Each row has a name. After each piece below comes the name of the row it's from, unless a question asks for something else. Each question is about the rows just above it. Places in a row count from 0.

Vel: [ 90 186 126  82 136 135 145 114 136 115 141 137  57 165 158]
nuzun: [ 90  90 119  90 189  75 134 134 134 141 117 121 134 119 115]
Fikuv: [ 90 152 192 137  77  94 136 136 136 146 134 114 125 138 118]
nelun: [ 57 162 169 192 174 127  86  75  93 120 136 137 134 137 144]
Zak: [ 90 116 189 119  75 111 138 134 143 141 117 121 138  89 115]
defa: [ 90 184 133  78 134 134 146 118 129 125 121 168  74 112 191]
lafev: [192 187 120  86 109 136 142 113 138 109 159 117  73 192 109]
Where does [ 57 165] start? Give its row and place.
Vel, 12
Times [135] occurs in lafev:
0
Times [136] occurs in Fikuv:
3
Every place of [109] in lafev:
4 9 14
Every place of [134] in nuzun:
6 7 8 12
Where does [189 119  75 111 138 134 143] start? Give its row and place.
Zak, 2
At which places does nuzun hold [90]?
0 1 3

Simun: [122 103 104 112 148 146 103 140 109]
Doboz: [126 125 121 126 121 121 126 126 121]
lur: [147 171 174  88  75  73 159  78 129]
kog: [137 125 129 110 131 131 118 120 111]
gosev: [126 125 124 108 126 124 125 124 118]
soko: [ 59 143 116 174  98  99 120 150 199]
Print row Simun.
[122 103 104 112 148 146 103 140 109]
Times [121] occurs in Doboz:
4
Every place of [121] in Doboz:
2 4 5 8
[146] is at row and place
Simun, 5

takaz: [129 129 130 128 130 129 129 108 109 119 145 128 145 130 122 111 152 151
 111 128 128 138 134 134 124 151]
fogif: [ 96 128  93 128  91 126 127 140 172 112 108 120 108  96 104  91  97  98
 171 129 128 131 118 139 156  93]
mal: [125 128 128 128 130 130 129 108 109 119 145 128 145 130 122 131 152 151
 111 128 128 138 134 134 124 151]
Fol: [128 117 129 113 122 115 120  78  81 108 179 116 179 132 111 121 187 187
  85 114 116 163 132 152 124 190]
Mazi: [128 128 128 129 134 131 129 121 121 125 124 130 125 127 128 133 128 127
 122 128 129 124 129 122 120 128]
Sesem: [125 119 125 117 119 117 121  77  86 103 182 117 182 129 108 118 190 190
  90 115 117 168 133 159 131 191]
Count of [111] in takaz:
2
Print row Fol.
[128 117 129 113 122 115 120  78  81 108 179 116 179 132 111 121 187 187
  85 114 116 163 132 152 124 190]
Row and place where [125 127 128] starts:
Mazi, 12
Which row holds [129 129 130 128 130 129 129 108 109 119 145 128 145 130 122 111 152 151
 111 128 128 138 134 134 124 151]?
takaz
Where in the named rows is [112]?
fogif, 9
Print row Mazi.
[128 128 128 129 134 131 129 121 121 125 124 130 125 127 128 133 128 127
 122 128 129 124 129 122 120 128]
Print row mal.
[125 128 128 128 130 130 129 108 109 119 145 128 145 130 122 131 152 151
 111 128 128 138 134 134 124 151]

tizes: [138 114 122 123 119 191 128 114 105]
lifog: [125 123 142 127 135 104 136 121  91]
kupap: [155 132 132 142 155 119 125 119 156]
livaz: [122 115 130 152 144 151 115 115 130]
lelo: [135 132 159 142 155 119 125 119 119]
Lamot: [117 132 159 142 155 119 125 119 119]
dusig: [111 130 109 146 133 123 111 162 145]
How many times does livaz hold [115]?
3
Every place of [155] in kupap:
0 4

Zabob: [128  98 147 160 132 123 135 151  95 171 119 162 111 148 141 127 149 157
 123 106 117 123 166 127 144 148 140 133 119 146 157]
Tor: [128  98 147 160 132 123 135 100  95 171 119 162 111 148 141 127 149 157
 138 106 117 123 147 127 144 148 140 133 119 146 157]
Suvir: [136  95 141 149 139 139 141 134  94 176 128 171 111 146 130 142 136 149
 120 122 110 133 156 131 128 148 143 131 137 145 167]
lus: [119 126 107 146 140 140 127  98 134 151 135 138 119 130 118 149 110 116
 161 122 129 138 138 150 109 125 118 124 146 138 153]
Fosal: [127 145 132 149 141 137 140 135 131 177 126 184 114 140 138 149 129 156
 140 110 118 132 168 130 131 143 130 130 131 138 165]
gaz: [128  98 147 160 132 123 135 100  95 171 119 162 111 148 141 127 149 157
 123 106 117 123 166 127 144 148 140 133 119 146 157]
Print row Fosal.
[127 145 132 149 141 137 140 135 131 177 126 184 114 140 138 149 129 156
 140 110 118 132 168 130 131 143 130 130 131 138 165]
q: [136  95 141 149 139 139 141 134  94 176 128 171 111 146 130 142 136 149
 120 122 110 133 156 131 128 148 143 131 137 145 167]
Suvir
Row and place of [176] in the named rows:
Suvir, 9
q: [119 126 107 146 140 140 127  98 134 151 135 138 119 130 118 149 110 116
 161 122 129 138 138 150 109 125 118 124 146 138 153]
lus
q: [128  98 147 160 132 123 135 100  95 171 119 162 111 148 141 127 149 157
 123 106 117 123 166 127 144 148 140 133 119 146 157]
gaz

ves: [110 113  99 106 160 136 149 116 136 147 115]
zunar: [132 139 139 137 150 127 134 101 138 137 135]
gifa: [165 113 100 120 100 100 118 138 165 116 165]
rako: [132 113 139 128 150 127 126 123 155 116 184]
Print row ves.
[110 113  99 106 160 136 149 116 136 147 115]
Print row gifa.
[165 113 100 120 100 100 118 138 165 116 165]
Places of [139] in row zunar:
1 2
Row and place of [128] in the named rows:
rako, 3
Places of [100] in row gifa:
2 4 5

mafaz: [ 64  66 106 108  71 123 183 100  83]
Vabu: [173 185 180 115 128 126  85 129  74]
suniz: [ 84  73 186  73 124  83 116 121  68]
Bula: [ 94 107 174 140 127 190  87 158  80]
sisa: [106  66 106 106  71  71 183 100 185]
zilab: [185 181 174 140 127 190  87 158  80]
Kadad: [ 64  66 106 166  71 123 183 100 185]
popa: [177  95  84  84  95 132  73  73  73]
ses: [ 79 140 143  63 131 113  98 129 155]
Every place of [106] in sisa:
0 2 3
Where does [116 121  68] start? Give its row and place.
suniz, 6
Places of [95] in row popa:
1 4
Print row sisa.
[106  66 106 106  71  71 183 100 185]
Places of [84] in row popa:
2 3

sorit: [167 104 151 142 119 100 132 164 108 138 135 107 151 112 118 157 139  94
 138 113 138 132 102 155 122 140]
mubi: [162 116 123 143 159 129  77 152 145 147 162  94 167 134 158 155  81  93
  95 125 114 149 127 138 149 152]
digar: [152  71 117 162 147  99 104 153 111 101 155 138 171 106  89 149 113 149
 101 148  97 164 154 155  90 148]
gono: [ 99 143 123 133 118 158 154 161 158 120  86 133 125 158 164 134 145 117
 140 134 128 119 101 165 115  86]
Fopa: [155 133 157 112 107  92 126 104  95 152 159 102 119  94 101 113 135 105
 141 104 145 109 110  95 153 161]
sog: [ 99 143 123 133 100 158 154 161 158 120  86 133 125 158 164 134 145 117
 140 134 128 119 101 165 115  86]
Litob: [125 106 126 150 133 131 136 180 135 113  96 133 149 144 149 147  96  96
 133 135 120 136 112 180 133  94]
refu: [149 149 147 102 121 100 132  90 101 159 162 110 111  97 110 108 135 127
 143 114 148 113 124  75 160 169]
teku: [107 127  94 127 162 150  94 117 152 105 128 145 134 141 140 138  99 162
  98 153 102 141 165 111 113 118]
Sasud: [128 115 124 115 136 128 121  87 115 112 158 154 119 111  98 114 127 163
 117 140 118 132 158  88 121 159]
Print row teku.
[107 127  94 127 162 150  94 117 152 105 128 145 134 141 140 138  99 162
  98 153 102 141 165 111 113 118]
Times [133] occurs in Litob:
4
How many times does Litob hold [125]?
1
Where do [ 99 143 123 133 100 158 154 161 158 120  86 133 125 158 164 134 145 117
 140 134 128 119 101 165 115  86] appear?
sog

